Below are the code and all the weights of a small trained network. Each question names an input and a class and asks about switching units off, where a switched-off unit gives its printed mean instead of its output.

import numpy as np


def w(rows, s, z=0):
    codes = np.array(rows[::2]) - 128.0
    scale = np.full(codes.shape[1], s)
    scale[-1] = z or s
    return codes * scale


def f(y):
    return np.maximum(y, 0)


def log_softmax(a):
    a = a - a.max(-1, keepdims=True)
    return a - np.log(np.exp(a).sum(-1, keepdims=True))


def net(x, mask):
    res = np.array(x, float).reshape(1, 3) / 4 @ E
    y = f(res @ A[0][:, :-1].T + A[0][:, -1])
    res = res + np.where(mask, y, B[0][:, -1]) @ B[0][:, :-1]
    return log_softmax(res[-1] @ U[:, :-1].T + U[:, -1])


A, B = {}, {}
E = w([
[8,33,241,194,42,255,109,208],'x0',
[206,224,120,206,21,176,245,86],'x1',
[83,111,22,167,78,122,106,154],'x2',
],0.0071)
A[0] = w([
[39,156,204,191,111,190,213,140,183],'n1',
[133,214,57,65,163,74,114,73,242],'n2',
[94,188,184,162,77,151,148,165,147],'n3',
[153,231,104,108,67,75,223,74,99],'n4',
[196,135,167,149,82,221,113,181,111],'n5',
[175,158,48,131,119,78,182,109,248],'n6',
[28,36,197,78,115,180,2,191,182],'n7',
[117,69,57,56,181,84,30,69,251],'n8',
[112,56,147,73,213,48,105,72,193],'n9',
[90,130,82,98,157,82,141,182,64],'n10',
[32,44,195,126,118,103,68,104,135],'n11',
[177,76,80,110,208,124,37,97,199],'n12',
[175,238,122,188,36,94,162,14,186],'n13',
[173,129,128,177,83,60,113,96,62],'n14',
],0.0075,0.003)
B[0] = w([
[30,137,80,200,36,206,197,88,211],'n1',
[220,184,240,150,220,47,149,100,238],'n2',
[66,119,106,185,36,153,240,124,180],'n3',
[141,3,76,68,166,126,173,85,222],'n4',
[81,102,38,167,38,152,174,66,177],'n5',
[206,106,161,91,221,81,201,94,224],'n6',
[102,42,189,23,90,162,31,182,247],'n7',
[83,162,225,174,190,55,30,248,226],'n8',
[22,217,132,142,91,66,71,185,204],'n9',
[138,169,137,108,197,95,77,78,153],'n10',
[110,55,212,62,102,159,114,168,197],'n11',
[19,192,223,228,172,83,47,221,197],'n12',
[153,49,14,85,201,183,218,87,245],'n13',
[174,147,105,74,142,174,134,67,153],'n14',
],0.006,0.011)
U = w([
[132,218,196,201,187,1,72,160,166],'0',
[238,78,106,41,180,98,184,48,225],'1',
[87,57,181,52,81,141,80,141,115],'2',
[70,135,102,214,30,172,178,72,2],'3',
],0.0073,0.0022)

Each question gives the input, the list of numbers given to net, and the class t.
The units are the neurons (one row each of A and B). Each row of codes is followed by its name. A weight is (code - 128) times the scale printed after its matrix; where a second scale follows, it is the last column's (A, B and U).
mask holds one flag per neuron, in row order. A switched-off neuron (its flag False) gives its mean, the last column of its row in B, instead of its output. The means were averaged over made-up inputs and are rounded, as every weight is.
A unit's drop is (log p(t) with every unit on - log p(t) with that unit switched off) / (log p(t) with every unit on - log p(t) with every unit switched off).
The circuit of an input: a set's keep is (log p(t) with only the set's units on - log p(t) with every unit switched off) / (log p(t) with every unit on - log p(t) with every unit switched off). Starting from the 12 units with the biggest drops (on a tie, the unit counted first), units are removed one at a time, each time the one whose removal leaves the highest keep (on an exact tie, the one counted first), for as long as the keep stays at least 0.8.
circuit, biggest first: the units of the circuit, biggest drop first
top k neurons: the k neurons with the biggest drops, biggest first
drop when u is switched off: that unit's drop, to one decimal
input [6,2,4], class 3: circuit, biggest first : [n1]
input [0,1,4], class 1: circuit, biggest first : [n12, n9]
input [0,-1,-4], class 0: top 3 neurons : [n13, n4, n7]
input [-7,0,3], class 0: top 3 neurons : [n8, n12, n2]
input [-1,1,1], class 1: top 3 neurons : [n8, n12, n9]
input [0,2,1], class 1: top 4 neurons : [n12, n9, n1, n8]
input [0,-7,-1], class 0: top 2 neurons : [n8, n12]
input [2,1,7], class 3: drop when n8 is switched off : 0.2
input [4,1,-3], class 3: drop when n3 is switched off : 0.1
input [7,2,-3], class 3: drop when n1 is switched off : 0.4
